Below is a small trained network, with its code and all its weights. Each question gives an input and a class and asks what happens when units are switched off, that is, made to give their printed mean instead of their output.

import numpy as np


def w(rows, s, z=0):
    codes = np.array(rows[::2]) - 128.0
    scale = np.full(codes.shape[1], s)
    scale[-1] = z or s
    return codes * scale


def norm(h):
    return h / np.sqrt((h * h).mean(-1, keepdims=True) + 1e-5)


def f(y):
    return y / 2 * (1 + np.tanh(0.7978845608 * (y + 0.044715 * y**3)))


def log_softmax(a):
    a = a - a.max(-1, keepdims=True)
    return a - np.log(np.exp(a).sum(-1, keepdims=True))


def net(x, mask):
    res = np.array(x, float).reshape(1, 3) / 4 @ E
    u = 0
    for l in range(2):
        y = f(norm(res) @ A[l][:, :-1].T + A[l][:, -1])
        res = res + np.where(mask[u : u + 5], y, B[l][:, -1]) @ B[l][:, :-1]
        u += 5
    return log_softmax(norm(res)[-1] @ U[:, :-1].T + U[:, -1])


A, B = {}, {}
E = w([
[50,51,51],'x0',
[1,118,114],'x1',
[103,104,242],'x2',
],0.0059)
A[0] = w([
[152,239,32,61],'0.n0',
[175,110,149,3],'0.n1',
[255,182,70,78],'0.n2',
[34,72,45,187],'0.n3',
[196,147,196,152],'0.n4',
],0.0074,0.003)
B[0] = w([
[147,197,153,177],'0.n0',
[255,155,160,111],'0.n1',
[89,178,81,197],'0.n2',
[146,32,111,253],'0.n3',
[167,47,117,185],'0.n4',
],0.0088,0.0046)
A[1] = w([
[153,241,88,44],'1.n0',
[130,219,59,57],'1.n1',
[240,65,116,148],'1.n2',
[60,95,249,2],'1.n3',
[90,88,200,23],'1.n4',
],0.011,0.0043)
B[1] = w([
[140,95,14,208],'1.n0',
[249,138,130,201],'1.n1',
[109,138,157,255],'1.n2',
[106,211,89,193],'1.n3',
[143,200,73,157],'1.n4',
],0.014,0.0042)
U = w([
[71,2,103,240],'0',
[168,104,229,254],'1',
[233,133,71,6],'2',
[91,218,118,20],'3',
],0.028,0.0021)

Each question gives the input, the list of numbers given to net, and the class t.
The units are the neurons (one row each of A and B). Each row of codes is followed by its name. A weight is (code - 128) times the scale printed after its matrix; where a second scale follows, it is the last column's (A, B and U).
mask holds one flag per neuron, layer by layer. A switched-off neuron (its flag False) gives its mean, the last column of its row in B, instead of its output. The means were averaged over made-up inputs and are rounded, as every weight is.
A unit's drop is (log p(t) with every unit on - log p(t) with that unit switched off) / (log p(t) with every unit on - log p(t) with every unit switched off).
The circuit of an input: a set's keep is (log p(t) with only the set's units on - log p(t) with every unit switched off) / (log p(t) with every unit on - log p(t) with every unit switched off). Starting from all 10 units, units are removed one at a time, each time the one whose removal leaves the highest keep (on an exact tie, the one counted first), for as long as the keep stays at least 0.8.
units of the circuit, in order: the units of the circuit, biggest drop first
most important unit: the unit with the biggest drop
top k neurons: the k neurons with the biggest drops, biggest first
top k neurons in layer l: the k neurons of layer l with the biggest drops, biggest first
drop of u: that unit's drop, to one decimal
input [-6,4,7], class 3: most important unit => 1.n3
input [5,-5,4], class 1: units of the circuit, in order => (1.n0 1.n2)
input [3,6,8], class 3: top 2 neurons => (1.n3 1.n4)
input [-5,-3,0], class 1: top 2 neurons in layer 0 => (0.n4 0.n0)
input [-1,0,1], class 1: top 2 neurons in layer 0 => (0.n4 0.n3)
input [1,3,3], class 3: top 2 neurons in layer 0 => (0.n4 0.n2)
input [5,-6,1], class 1: top 2 neurons in layer 0 => (0.n3 0.n1)
input [0,-7,2], class 1: drop of 0.n4 => 0.4
input [4,0,6], class 3: drop of 1.n3 => 0.4
input [-4,-1,2], class 1: drop of 0.n3 => 0.0
input [8,-6,-4], class 0: drop of 1.n1 => 0.1
